Below is a small trained network, with its code and all its weights. Each question gives an input and a target symbol and asks what happens when units are switched off, that is, made to give their printed mean instead of their output.

import numpy as np


def w(rows, s, z=0):
    codes = np.array(rows[::2]) - 128.0
    scale = np.full(codes.shape[1], s)
    scale[-1] = z or s
    return codes * scale


def norm(h):
    return h / np.sqrt((h * h).mean(-1, keepdims=True) + 1e-5)


def f(y):
    return np.maximum(y, 0)


def softmax(a):
    e = np.exp(a - a.max(-1, keepdims=True))
    return e / e.sum(-1, keepdims=True)


def log_softmax(a):
    a = a - a.max(-1, keepdims=True)
    return a - np.log(np.exp(a).sum(-1, keepdims=True))


def net(x, mask):
    ids = ['ΠΣΦΩαβδζηλμξτψ'.index(c) for c in x.split()]
    T = len(ids)
    res = E[ids] + P[:T]
    u = 0
    for l in range(2):
        q, k, v = (norm(res) @ M[l].T for M in (Q, K, V))
        z = softmax(np.where(np.tri(T) > 0, q @ k.T / 3**0.5, -1e9)) @ v
        res = res + np.where(mask[u], z, O[l][:, -1]) @ O[l][:, :-1]
        u += 1
        y = f(norm(res) @ A[l][:, :-1].T + A[l][:, -1])
        res = res + np.where(mask[u : u + 4], y, B[l][:, -1]) @ B[l][:, :-1]
        u += 4
    return log_softmax(norm(res)[-1] @ U[:, :-1].T + U[:, -1])


Q, K, V, O, A, B = {}, {}, {}, {}, {}, {}
E = w([
[111,114,192,126,189,126,73,158,143,164,143,154],'Π',
[81,92,106,135,102,115,107,66,55,122,90,128],'Σ',
[142,161,123,158,144,95,116,119,120,93,62,136],'Φ',
[105,130,110,77,195,103,131,160,129,115,131,189],'Ω',
[145,87,150,63,124,154,118,143,85,78,193,140],'α',
[164,150,120,140,148,147,97,80,59,163,138,111],'β',
[123,172,178,92,149,98,134,44,114,137,146,164],'δ',
[113,188,115,109,156,140,114,122,101,164,144,150],'ζ',
[118,138,184,146,184,177,128,171,125,125,203,47],'η',
[152,35,137,32,195,97,92,169,160,173,167,131],'λ',
[135,171,254,91,76,99,134,158,132,163,110,138],'μ',
[169,126,91,116,138,53,83,148,175,108,105,156],'ξ',
[158,130,121,101,79,108,116,108,162,116,156,106],'τ',
[171,195,136,106,69,154,66,137,95,160,121,124],'ψ',
],0.028)
P = w([
[86,121,162,123,171,162,113,129,176,118,137,114],'0',
[182,111,100,126,145,158,107,75,104,128,85,137],'1',
[131,183,149,130,155,4,80,168,74,137,215,144],'2',
[82,121,164,110,170,158,119,135,182,121,134,127],'3',
[186,120,113,126,143,135,144,68,118,95,73,144],'4',
[113,178,174,180,125,16,87,195,82,96,193,109],'5',
[79,125,173,117,172,163,118,137,182,102,140,134],'6',
[193,134,112,143,150,122,184,62,131,76,57,160],'7',
],0.017)
Q[0] = w([
[135,127,65,90,83,216,83,176,93,135,247,34],'L0H1',
[202,164,205,160,99,143,116,44,44,216,87,126],'L0H1',
[184,109,55,158,22,55,131,97,180,80,101,90],'L0H1',
],0.013)
K[0] = w([
[219,117,84,85,102,220,103,162,96,147,246,19],'L0H1',
[150,193,200,169,115,147,182,49,33,190,78,105],'L0H1',
[212,155,58,164,33,61,151,105,205,68,83,64],'L0H1',
],0.012)
V[0] = w([
[126,164,83,117,158,49,3,194,15,75,237,71],'L0H1',
[199,48,149,68,201,145,50,52,192,157,54,104],'L0H1',
[125,137,134,171,142,25,154,144,62,140,94,118],'L0H1',
],0.0039)
O[0] = w([
[151,251,63,11,148,168,153,151,99,164,117,240,173],'L0H1',
[170,167,115,156,193,137,206,119,151,54,53,98,253],'L0H1',
[230,94,138,39,152,254,34,142,98,53,169,75,116],'L0H1',
],0.0066,0.0045)
A[0] = w([
[169,93,93,125,149,116,156,138,43,141,120,128,45],'L0N1',
[139,89,164,70,92,104,154,190,189,90,156,89,86],'L0N2',
[142,155,152,128,121,158,191,233,88,147,143,106,107],'L0N3',
[49,136,133,97,132,139,154,105,247,118,171,109,3],'L0N4',
],0.013,0.0052)
B[0] = w([
[129,98,190,214,94,158,172,184,198,139,141,102,193],'L0N1',
[114,208,86,178,62,132,33,110,173,102,224,67,253],'L0N2',
[167,84,129,134,180,79,124,104,15,136,108,179,191],'L0N3',
[246,104,19,148,62,103,123,97,169,146,145,79,251],'L0N4',
],0.012,0.0052)
Q[1] = w([
[173,134,68,153,238,30,87,35,103,199,1,80],'L1H1',
[83,89,81,104,207,146,166,111,43,68,53,232],'L1H1',
[29,77,206,235,113,132,88,124,33,168,52,93],'L1H1',
],0.0096)
K[1] = w([
[179,191,71,134,188,137,95,21,118,156,7,142],'L1H1',
[91,109,70,116,206,141,173,115,72,76,54,182],'L1H1',
[18,79,172,168,133,154,89,104,85,179,33,88],'L1H1',
],0.012)
V[1] = w([
[130,129,187,117,93,255,108,132,182,88,121,128],'L1H1',
[86,129,171,170,155,190,209,130,111,97,89,232],'L1H1',
[85,127,162,133,104,67,211,238,97,120,148,142],'L1H1',
],0.0061)
O[1] = w([
[137,126,115,110,124,39,136,139,219,147,166,112,123],'L1H1',
[114,146,2,122,126,79,67,116,168,129,242,72,34],'L1H1',
[217,111,130,81,127,166,62,167,68,148,100,100,2],'L1H1',
],0.0095,0.0069)
A[1] = w([
[111,115,146,46,177,100,77,181,9,140,120,177,115],'L1N1',
[100,104,149,110,196,127,101,187,157,92,118,111,6],'L1N2',
[145,120,134,91,174,78,133,100,101,135,115,206,1],'L1N3',
[146,96,85,100,129,47,143,156,99,125,86,145,126],'L1N4',
],0.016,0.0067)
B[1] = w([
[151,148,162,81,158,102,248,228,19,84,82,106,254],'L1N1',
[31,136,157,175,27,189,169,161,104,86,136,127,149],'L1N2',
[92,65,74,148,113,118,69,160,49,94,115,97,185],'L1N3',
[161,120,175,141,108,104,155,83,92,137,218,199,158],'L1N4',
],0.014,0.009)
U = w([
[173,146,93,169,204,115,67,155,165,75,56,127,72],'Π',
[166,68,110,142,122,133,80,133,112,131,115,202,121],'Σ',
[159,74,151,53,182,143,110,128,184,122,159,90,212],'Φ',
[92,116,127,60,166,141,55,70,115,108,108,92,206],'Ω',
[140,135,107,87,158,124,142,175,101,123,88,73,223],'α',
[154,92,50,157,44,133,129,137,117,158,97,66,141],'β',
[117,152,193,146,100,25,125,140,114,184,162,118,101],'δ',
[130,167,93,153,94,183,124,110,98,168,92,177,125],'ζ',
[126,143,123,123,84,198,162,95,96,106,217,155,38],'η',
[81,196,112,213,104,144,97,175,109,71,133,109,2],'λ',
[112,85,169,130,154,180,133,158,162,167,132,165,184],'μ',
[177,126,138,195,155,196,146,121,103,148,165,104,68],'ξ',
[126,116,141,84,98,90,246,65,152,144,143,139,52],'τ',
[118,199,117,104,192,143,147,107,153,147,169,116,131],'ψ',
],0.012,0.0079)

Each question gives the input, a string of symbols that net reads in full, and the target symbol t.
The units are the heads (3 rows each of Q, K, V and O) and the neurons (one row each of A and B). Each row of codes is followed by its name. A weight is (code - 128) times the scale printed after its matrix; where a second scale follows, it is the last column's (O, A, B and U).
mask holds one flag per unit, layer by layer, with each layer's heads first. A switched-off unit (its flag False) gives its mean, the last column of its rows in O or B, instead of its output. The means were averaged over made-up inputs and are rounded, as every weight is.
A unit's drop is (log p(t) with every unit on - log p(t) with that unit switched off) / (log p(t) with every unit on - log p(t) with every unit switched off).
The circuit of an input: a set's keep is (log p(t) with only the set's units on - log p(t) with every unit switched off) / (log p(t) with every unit on - log p(t) with every unit switched off). Starting from all 10 units, units are removed one at a time, each time the one whose removal leaves the highest keep (on an exact tie, the one counted first), for as long as the keep stays at least 0.8.
units of the circuit, in order: the units of the circuit, biggest drop first
unit that matters most: the unit with the biggest drop
top k neurons: the k neurons with the biggest drops, biggest first
k most important neurons of layer l: the k neurons of layer l with the biggest drops, biggest first
input ψ τ Σ η, target ξ: top 4 neurons : (L0N4; L0N3; L1N1; L0N2)
input τ Π Σ, target α: units of the circuit, in order : (L1N1; L0H1)
input Σ τ ψ ξ Σ τ ψ β, target ξ: units of the circuit, in order : (L0N1; L1N1)
input β τ ξ β, target ψ: top 3 neurons : (L0N4; L0N2; L1N1)
input Σ δ ξ, target α: units of the circuit, in order : (L1N1; L0H1)
input τ τ μ τ α, target Φ: units of the circuit, in order : (L1H1; L0N1; L1N1; L0N4)
input Φ ξ τ ζ τ β τ, target β: units of the circuit, in order : (L0N4)
input β ψ τ Σ τ η, target α: units of the circuit, in order : (L1N1; L0N3)
input τ ζ τ ζ, target ζ: top 3 neurons : (L0N4; L1N1; L0N1)
input Φ β τ Σ τ ξ, target α: units of the circuit, in order : (L0H1; L1N1; L1H1)
input Φ δ ψ δ Σ τ, target α: units of the circuit, in order : (L0H1; L1H1; L1N1)
input τ δ β, target α: units of the circuit, in order : (L0H1; L1N1)
input τ τ Φ, target α: units of the circuit, in order : (L0H1; L1N1)
input Σ Φ τ, target α: units of the circuit, in order : (L0H1; L1N1; L1H1)
input α μ ζ τ α η, target α: unit that matters most : L0N3
input Σ Φ μ, target α: units of the circuit, in order : (L1N1; L1H1)
input ψ τ Σ τ ψ τ, target λ: 2 most important neurons of layer 1 : (L1N1; L1N4)
input μ τ ζ, target α: 2 most important neurons of layer 1 : (L1N1; L1N3)
input Φ Φ Σ ψ Σ ψ μ ξ, target Σ: 3 most important neurons of layer 0 : (L0N2; L0N1; L0N4)
input ψ δ Σ τ Φ Φ α, target η: 2 most important neurons of layer 1 : (L1N1; L1N3)
input Φ τ ζ Σ τ ψ Φ λ, target μ: most important neuron of layer 0 : (L0N4)
input δ Ω Σ ξ α ζ Φ, target λ: top 4 neurons : (L1N2; L0N4; L1N1; L0N2)
input τ τ μ Π δ, target Ω: 3 most important neurons of layer 0 : (L0N2; L0N4; L0N1)
